Below are the code and all the weights of a small trained network. Each question names an input and a class and asks about switching units off, where a switched-off unit gives its printed mean instead of its output.

import numpy as np


def w(rows, s, z=0):
    codes = np.array(rows[::2]) - 128.0
    scale = np.full(codes.shape[1], s)
    scale[-1] = z or s
    return codes * scale


def f(y):
    return y / 2 * (1 + np.tanh(0.7978845608 * (y + 0.044715 * y**3)))


def log_softmax(a):
    a = a - a.max(-1, keepdims=True)
    return a - np.log(np.exp(a).sum(-1, keepdims=True))


def net(x, mask):
    res = np.array(x, float).reshape(1, 6) / 4 @ E
    y = f(res @ A[0][:, :-1].T + A[0][:, -1])
    res = res + np.where(mask, y, B[0][:, -1]) @ B[0][:, :-1]
    return log_softmax(res[-1] @ U[:, :-1].T + U[:, -1])


A, B = {}, {}
E = w([
[138,121,23,73,95,113,134],'x0',
[140,184,96,169,36,196,135],'x1',
[53,73,171,83,110,116,71],'x2',
[153,141,253,50,139,229,173],'x3',
[137,74,130,142,51,114,151],'x4',
[239,67,154,127,101,124,50],'x5',
],0.012)
A[0] = w([
[163,106,136,174,40,161,156,157],'neuron 0',
[138,110,146,109,210,102,87,96],'neuron 1',
[113,68,71,177,145,58,128,121],'neuron 2',
[129,94,144,137,63,71,93,254],'neuron 3',
[4,146,113,126,214,77,198,161],'neuron 4',
[108,211,51,177,49,175,206,180],'neuron 5',
[135,91,168,165,54,172,129,96],'neuron 6',
[59,165,133,122,183,101,170,162],'neuron 7',
[105,142,153,156,142,215,146,120],'neuron 8',
[83,91,185,102,127,196,131,136],'neuron 9',
[70,112,230,99,124,191,153,142],'neuron 10',
[45,160,81,52,50,141,115,125],'neuron 11',
[160,120,190,104,147,157,149,64],'neuron 12',
[169,93,140,171,177,121,120,54],'neuron 13',
[192,191,142,88,144,184,186,147],'neuron 14',
[82,216,168,156,134,166,125,164],'neuron 15',
],0.013,0.0043)
B[0] = w([
[132,94,175,182,124,156,191,191],'neuron 0',
[124,201,103,126,103,139,159,181],'neuron 1',
[108,157,81,101,87,67,98,202],'neuron 2',
[93,155,91,138,121,106,159,192],'neuron 3',
[155,77,119,43,194,172,199,244],'neuron 4',
[205,240,144,174,54,132,169,250],'neuron 5',
[99,98,144,162,139,109,221,183],'neuron 6',
[161,123,168,134,165,227,207,201],'neuron 7',
[131,169,153,149,121,86,85,183],'neuron 8',
[114,83,96,123,156,91,70,214],'neuron 9',
[118,81,83,114,165,89,5,251],'neuron 10',
[44,142,73,52,196,100,145,196],'neuron 11',
[136,80,144,105,155,139,102,192],'neuron 12',
[111,140,75,65,121,106,136,153],'neuron 13',
[223,125,213,115,146,121,125,212],'neuron 14',
[133,201,174,169,185,155,75,195],'neuron 15',
],0.012,0.019)
U = w([
[124,15,156,147,129,74,139,98],'0',
[86,167,84,140,27,27,138,120],'1',
[159,146,151,142,123,190,246,155],'2',
[64,99,178,124,37,250,100,5],'3',
[15,100,83,96,173,83,101,142],'4',
[205,106,155,96,161,132,86,137],'5',
[111,122,163,174,37,179,133,77],'6',
[153,192,176,228,112,116,100,123],'7',
],0.012,0.019)

Each question gives the input, the list of numbers given to net, and the class t.
The units are the neurons (one row each of A and B). Each row of codes is followed by its name. A weight is (code - 128) times the scale printed after its matrix; where a second scale follows, it is the last column's (A, B and U).
mask holds one flag per neuron, in row order. A switched-off neuron (its flag False) gives its mean, the last column of its row in B, instead of its output. The means were averaged over made-up inputs and are rounded, as every weight is.
A unit's drop is (log p(t) with every unit on - log p(t) with that unit switched off) / (log p(t) with every unit on - log p(t) with every unit switched off).
The circuit of an input: a set's keep is (log p(t) with only the set's units on - log p(t) with every unit switched off) / (log p(t) with every unit on - log p(t) with every unit switched off). Starting from the 12 units with the biggest drops (on a tie, the unit counted first), units are removed one at a time, each time the one whose removal leaves the highest keep (on an exact tie, the one counted first), for as long as the keep stays at least 0.8.
units of the circuit, in order: the units of the circuit, biggest drop first
unit that matters most: the unit with the biggest drop
top k neurons: the k neurons with the biggest drops, biggest first
drop of u: that unit's drop, to one decimal
input [-6,4,-2,8,2,8], class 0: top 3 neurons -> (neuron 6; neuron 0; neuron 5)
input [8,-5,5,6,-7,-1], class 4: top 2 neurons -> (neuron 5; neuron 11)
input [-6,3,-1,6,3,-7], class 5: top neuron -> (neuron 10)
input [-6,8,2,2,-3,6], class 7: top 2 neurons -> (neuron 4; neuron 15)
input [4,-4,4,4,-5,5], class 4: top 2 neurons -> (neuron 5; neuron 14)
input [0,-3,3,3,5,5], class 0: top 2 neurons -> (neuron 11; neuron 2)
input [-5,4,5,0,0,3], class 0: units of the circuit, in order -> (neuron 5; neuron 6)
input [-2,2,-4,-2,6,2], class 2: top 2 neurons -> (neuron 10; neuron 0)
input [0,7,8,-2,-8,-7], class 2: top 2 neurons -> (neuron 7; neuron 5)
input [4,1,7,-2,-4,5], class 4: top 2 neurons -> (neuron 5; neuron 11)
input [-7,-7,-2,-2,-4,4], class 4: top 2 neurons -> (neuron 5; neuron 14)
input [1,-1,1,-5,1,0], class 1: top 2 neurons -> (neuron 10; neuron 2)
input [5,5,-1,7,4,-5], class 7: top 2 neurons -> (neuron 5; neuron 4)
input [-5,4,1,6,4,0], class 5: unit that matters most -> neuron 15
input [-1,1,-3,-5,-8,3], class 1: drop of neuron 10 -> 0.0
input [2,7,-5,8,4,1], class 7: drop of neuron 4 -> 0.1
input [8,-1,5,2,7,8], class 1: drop of neuron 3 -> 0.5
